Here is a tiny trained network, its code and every weight. The questions are about switching its units off for an input and a target symbol, where a switched-off unit gives its printed mean instead of its output.

import numpy as np


def w(rows, s, z=0):
    codes = np.array(rows[::2]) - 128.0
    scale = np.full(codes.shape[1], s)
    scale[-1] = z or s
    return codes * scale


def f(y):
    return y / 2 * (1 + np.tanh(0.7978845608 * (y + 0.044715 * y**3)))


def softmax(a):
    e = np.exp(a - a.max(-1, keepdims=True))
    return e / e.sum(-1, keepdims=True)


def log_softmax(a):
    a = a - a.max(-1, keepdims=True)
    return a - np.log(np.exp(a).sum(-1, keepdims=True))


def net(x, mask):
    ids = ['ΔΘΦαετψ'.index(c) for c in x.split()]
    T = len(ids)
    res = E[ids] + P[:T]
    r = res
    for j in range(2):
        rows = slice(3 * j, 3 * j + 3)
        q, k, v = (r @ M[0][rows].T for M in (Q, K, V))
        z = softmax(np.where(np.tri(T) > 0, q @ k.T / 3**0.5, -1e9)) @ v
        o = O[0][rows]
        res = res + np.where(mask[j], z, o[:, -1]) @ o[:, :-1]
    y = f(res @ A[0][:, :-1].T + A[0][:, -1])
    res = res + np.where(mask[2:14], y, B[0][:, -1]) @ B[0][:, :-1]
    return log_softmax(res[-1] @ U[:, :-1].T + U[:, -1])


Q, K, V, O, A, B = {}, {}, {}, {}, {}, {}
E = w([
[115,132,122,158,159,105,147,137,204,153],'Δ',
[131,135,96,204,100,150,79,250,155,105],'Θ',
[179,157,68,178,221,239,247,170,83,96],'Φ',
[181,201,217,143,135,156,128,155,126,96],'α',
[117,102,178,62,123,33,123,74,143,120],'ε',
[165,141,144,93,137,62,86,142,232,169],'τ',
[255,222,91,89,127,108,139,186,137,91],'ψ',
],0.021)
P = w([
[107,254,63,211,77,42,169,80,57,233],'0',
[170,98,98,172,158,99,93,181,76,201],'1',
[130,90,185,135,192,141,107,171,104,176],'2',
[118,138,117,178,151,151,103,151,191,117],'3',
[152,86,131,148,93,193,172,122,181,142],'4',
[149,51,154,93,68,202,220,93,167,132],'5',
],0.0093)
Q[0] = w([
[187,194,152,178,184,159,194,115,58,74],'H0',
[95,139,163,137,110,66,114,125,179,223],'H0',
[214,169,117,140,178,128,158,143,88,57],'H0',
[193,142,109,113,123,163,179,87,139,108],'H1',
[115,137,90,128,29,176,107,187,73,86],'H1',
[114,13,172,102,2,182,157,238,158,104],'H1',
],0.009)
K[0] = w([
[194,154,136,117,130,164,110,98,132,66],'H0',
[82,107,104,90,164,82,170,136,145,128],'H0',
[177,160,179,121,116,125,163,156,125,101],'H0',
[207,103,162,92,130,145,104,154,113,93],'H1',
[129,96,100,133,110,168,119,79,208,33],'H1',
[132,5,164,106,178,148,117,169,160,84],'H1',
],0.011)
V[0] = w([
[109,108,151,186,93,115,70,130,122,49],'H0',
[255,161,123,86,123,99,174,86,117,47],'H0',
[131,77,86,114,107,129,105,171,104,112],'H0',
[111,225,183,78,114,164,173,144,131,36],'H1',
[150,41,103,93,159,127,188,114,90,145],'H1',
[48,129,164,197,132,130,175,119,53,83],'H1',
],0.0094)
O[0] = w([
[171,54,107,149,113,165,119,140,226,198,112],'H0',
[14,62,135,179,179,76,118,246,80,202,160],'H0',
[97,188,190,36,234,119,151,108,233,95,135],'H0',
[201,33,119,77,98,106,27,56,174,186,116],'H1',
[155,157,54,110,195,2,78,102,86,96,1],'H1',
[251,121,197,230,215,114,243,134,107,96,89],'H1',
],0.0077,0.0086)
A[0] = w([
[235,99,162,66,66,133,110,167,223,119,186],'N0',
[181,102,123,136,215,234,137,150,141,105,143],'N1',
[127,79,98,107,151,113,97,2,168,240,116],'N2',
[120,205,47,149,167,97,165,217,46,137,127],'N3',
[158,188,132,193,59,116,106,114,163,62,146],'N4',
[158,167,96,110,176,154,148,92,61,9,80],'N5',
[62,200,174,63,61,117,99,86,184,166,119],'N6',
[155,238,161,59,128,32,242,89,163,49,254],'N7',
[227,154,171,115,53,95,184,50,205,126,95],'N8',
[145,127,144,128,170,169,113,112,186,55,125],'N9',
[172,191,128,107,157,136,63,184,159,82,121],'N10',
[123,155,123,223,60,94,113,223,27,53,145],'N11',
],0.0077,0.0069)
B[0] = w([
[79,167,132,138,113,41,119,132,52,188,249],'N0',
[137,103,95,106,127,66,179,32,134,178,229],'N1',
[221,53,114,89,160,155,65,74,79,189,137],'N2',
[115,101,187,163,6,69,97,44,160,143,222],'N3',
[112,135,136,157,183,116,58,173,93,144,200],'N4',
[82,192,173,88,131,111,206,94,187,35,151],'N5',
[100,255,43,176,141,182,116,62,201,76,166],'N6',
[151,110,81,130,90,145,202,254,137,173,165],'N7',
[229,161,244,153,232,218,58,103,228,41,179],'N8',
[91,102,124,114,50,81,158,134,120,139,173],'N9',
[183,123,90,127,95,45,153,84,13,143,176],'N10',
[155,142,40,127,249,159,60,147,63,45,233],'N11',
],0.0077,0.016)
U = w([
[105,138,255,152,3,121,160,100,177,164,214],'Δ',
[135,165,111,131,249,207,106,179,75,77,67],'Θ',
[79,166,103,114,179,140,150,65,123,96,109],'Φ',
[170,95,55,122,126,200,124,47,122,154,53],'α',
[134,96,183,129,131,155,94,64,113,125,5],'ε',
[182,82,97,109,168,115,127,141,167,119,85],'τ',
[72,125,102,113,142,108,148,149,74,203,225],'ψ',
],0.008,0.0023)

Each question gives the input, a string of symbols that net reads in full, and the target symbol t.
The units are the heads (3 rows each of Q, K, V and O) and the neurons (one row each of A and B). Each row of codes is followed by its name. A weight is (code - 128) times the scale printed after its matrix; where a second scale follows, it is the last column's (O, A, B and U).
mask holds one flag per unit, heads first, then neurons. A switched-off unit (its flag False) gives its mean, the last column of its rows in O or B, instead of its output. The means were averaged over made-up inputs and are rounded, as every weight is.
A unit's drop is (log p(t) with every unit on - log p(t) with that unit switched off) / (log p(t) with every unit on - log p(t) with every unit switched off).
The circuit of an input: a set's keep is (log p(t) with only the set's units on - log p(t) with every unit switched off) / (log p(t) with every unit on - log p(t) with every unit switched off). Starting from the 12 units with the biggest drops (on a tie, the unit counted first), units are removed one at a time, each time the one whose removal leaves the highest keep (on an exact tie, the one counted first), for as long as the keep stays at least 0.8.
circuit, biggest first: the units of the circuit, biggest drop first
most important unit: the unit with the biggest drop
top k neurons: the k neurons with the biggest drops, biggest first
drop when u is switched off: that unit's drop, to one decimal
input Φ ψ Θ Θ ε, target α: top 3 neurons => [N2; N3; N6]
input ψ Φ α Θ ψ ε, target ε: circuit, biggest first => [H1; N8]
input ψ ε ψ α Θ α, target ψ: circuit, biggest first => [H0]
input Θ Δ Φ α Φ ε, target τ: circuit, biggest first => [H1; N7; N8]
input ψ Θ Δ, target α: circuit, biggest first => [H1; N2]
input Φ Θ Φ ε Φ Φ, target Φ: circuit, biggest first => [N5; H1]
input ψ Θ Φ τ ψ τ, target τ: circuit, biggest first => [H1; N8]
input ψ ψ Φ Θ α Θ, target ψ: circuit, biggest first => [N3; N8]
input Δ Θ Θ τ, target Θ: circuit, biggest first => [N3; N1]
input Φ ψ τ ε, target τ: circuit, biggest first => [H1; N7]
input Φ Θ Φ Θ α α, target ψ: circuit, biggest first => [H0; N8]
input Φ Φ τ, target τ: top 2 neurons => [N11; N8]
input Θ ψ ψ Θ Θ α, target Θ: top 2 neurons => [N3; N1]
input Φ Φ Δ, target τ: top neuron => [N11]
input Θ Φ τ Φ Θ τ, target Φ: top 3 neurons => [N6; N3; N11]
input τ Θ Θ Δ, target Φ: top 3 neurons => [N6; N3; N11]
input α ε ψ τ, target ε: top 3 neurons => [N2; N8; N3]
input ψ Φ Θ, target Θ: top 2 neurons => [N11; N0]
input Θ ε ε, target Δ: top 2 neurons => [N11; N4]
input τ Θ Φ ε, target Φ: circuit, biggest first => [H1; N6]
input Θ Φ Θ Θ, target Δ: top 2 neurons => [N11; N9]
input ψ Φ ε ε Θ τ, target ψ: top 4 neurons => [N3; N11; N0; N7]
input α Δ Θ τ, target ε: top 2 neurons => [N8; N2]
input Δ ε ε, target Θ: most important unit => N3
input Θ α α α Θ, target ψ: top 3 neurons => [N3; N0; N8]
input α ψ τ ε, target ε: drop when N4 is switched off => 0.0
